Here is a tiny trained network, its code and every weight. The questions are about switching its units off for an input and a class, where a switched-off unit gives its printed mean instead of its output.

import numpy as np


def w(rows, s, z=0):
    codes = np.array(rows[::2]) - 128.0
    scale = np.full(codes.shape[1], s)
    scale[-1] = z or s
    return codes * scale


def f(y):
    return np.maximum(y, 0)


def log_softmax(a):
    a = a - a.max(-1, keepdims=True)
    return a - np.log(np.exp(a).sum(-1, keepdims=True))


def net(x, mask):
    res = np.array(x, float).reshape(1, 2) / 4 @ E
    y = f(res @ A[0][:, :-1].T + A[0][:, -1])
    res = res + np.where(mask, y, B[0][:, -1]) @ B[0][:, :-1]
    return log_softmax(res[-1] @ U[:, :-1].T + U[:, -1])


A, B = {}, {}
E = w([
[107,96,24,81,70,2],'x0',
[249,138,78,80,156,229],'x1',
],0.0092)
A[0] = w([
[76,105,143,191,122,109,80],'N1',
[104,92,82,92,109,100,109],'N2',
[213,79,137,107,90,161,164],'N3',
[117,160,193,215,179,156,93],'N4',
[47,157,10,46,100,134,93],'N5',
[122,104,103,106,149,95,231],'N6',
[52,137,119,211,74,80,111],'N7',
[156,81,109,123,133,85,239],'N8',
[58,51,165,133,104,86,124],'N9',
[71,141,170,173,131,83,180],'N10',
[109,92,85,72,72,100,211],'N11',
[209,146,64,93,126,170,146],'N12',
[81,154,222,230,137,197,167],'N13',
[144,124,177,177,104,78,175],'N14',
[92,145,127,185,112,116,99],'N15',
[97,104,68,99,112,111,89],'N16',
[85,100,73,105,20,118,104],'N17',
[147,116,89,43,110,80,79],'N18',
[148,66,140,153,173,99,254],'N19',
[127,137,207,92,153,192,88],'N20',
[50,128,175,136,115,118,93],'N21',
[111,111,151,153,140,97,149],'N22',
[191,85,89,87,123,170,79],'N23',
[97,148,75,127,84,88,98],'N24',
[208,167,88,61,171,122,133],'N25',
],0.011,0.0092)
B[0] = w([
[136,111,163,96,55,75,171],'N1',
[171,146,94,137,112,152,189],'N2',
[96,84,137,101,129,131,198],'N3',
[179,150,92,149,48,180,192],'N4',
[142,157,115,128,90,150,206],'N5',
[135,124,100,124,168,159,229],'N6',
[153,122,161,88,108,116,228],'N7',
[121,128,113,117,146,169,236],'N8',
[151,123,147,90,116,135,219],'N9',
[156,95,130,105,138,134,230],'N10',
[137,146,119,130,152,172,253],'N11',
[161,89,170,99,120,124,218],'N12',
[160,163,99,145,145,173,247],'N13',
[118,95,174,73,144,143,194],'N14',
[121,125,143,114,68,117,159],'N15',
[146,125,100,153,100,136,176],'N16',
[168,157,91,136,119,132,208],'N17',
[184,152,118,140,70,133,186],'N18',
[109,108,104,117,248,196,235],'N19',
[158,171,104,140,83,150,183],'N20',
[160,93,152,73,74,99,180],'N21',
[129,98,145,112,128,135,175],'N22',
[134,97,156,110,52,100,176],'N23',
[143,145,99,154,117,123,192],'N24',
[150,91,183,106,104,139,199],'N25',
],0.012,0.011)
U = w([
[156,37,200,89,53,118,83],'0',
[183,241,44,184,62,156,83],'1',
[116,100,99,125,254,165,253],'2',
[102,136,130,196,127,67,73],'3',
[48,160,118,155,88,88,86],'4',
[60,158,84,184,115,90,77],'5',
[110,149,132,205,75,64,98],'6',
],0.013,0.0071)

Each question gives the input, the list of numbers given to net, and the class t.
The units are the neurons (one row each of A and B). Each row of codes is followed by its name. A weight is (code - 128) times the scale printed after its matrix; where a second scale follows, it is the last column's (A, B and U).
mask holds one flag per neuron, in row order. A switched-off neuron (its flag False) gives its mean, the last column of its row in B, instead of its output. The means were averaged over made-up inputs and are rounded, as every weight is.
A unit's drop is (log p(t) with every unit on - log p(t) with that unit switched off) / (log p(t) with every unit on - log p(t) with every unit switched off).
The circuit of an input: a set's keep is (log p(t) with only the set's units on - log p(t) with every unit switched off) / (log p(t) with every unit on - log p(t) with every unit switched off). Starting from the 12 units with the biggest drops (on a tie, the unit counted first), units are removed one at a time, each time the one whose removal leaves the highest keep (on an exact tie, the one counted first), for as long as the keep stays at least 0.8.
circuit, biggest first: the units of the circuit, biggest drop first
top k neurons: the k neurons with the biggest drops, biggest first
drop of u: that unit's drop, to one decimal
input [-8,-7], class 1: circuit, biggest first : [N4]
input [-3,-2], class 2: top 3 neurons : [N18, N5, N17]
input [7,7], class 0: top 4 neurons : [N12, N25, N23, N13]
input [-3,1], class 2: top 3 neurons : [N18, N5, N17]
input [3,0], class 2: top 2 neurons : [N4, N20]
input [-8,-6], class 1: top 2 neurons : [N13, N4]
input [-5,1], class 1: top 2 neurons : [N4, N20]
input [-4,1], class 1: top 2 neurons : [N4, N20]
input [-4,-1], class 1: drop of N2 : -0.1
input [-3,-3], class 2: drop of N12 : 0.2
input [0,-3], class 2: drop of N25 : 0.1
input [1,2], class 2: drop of N23 : 0.0
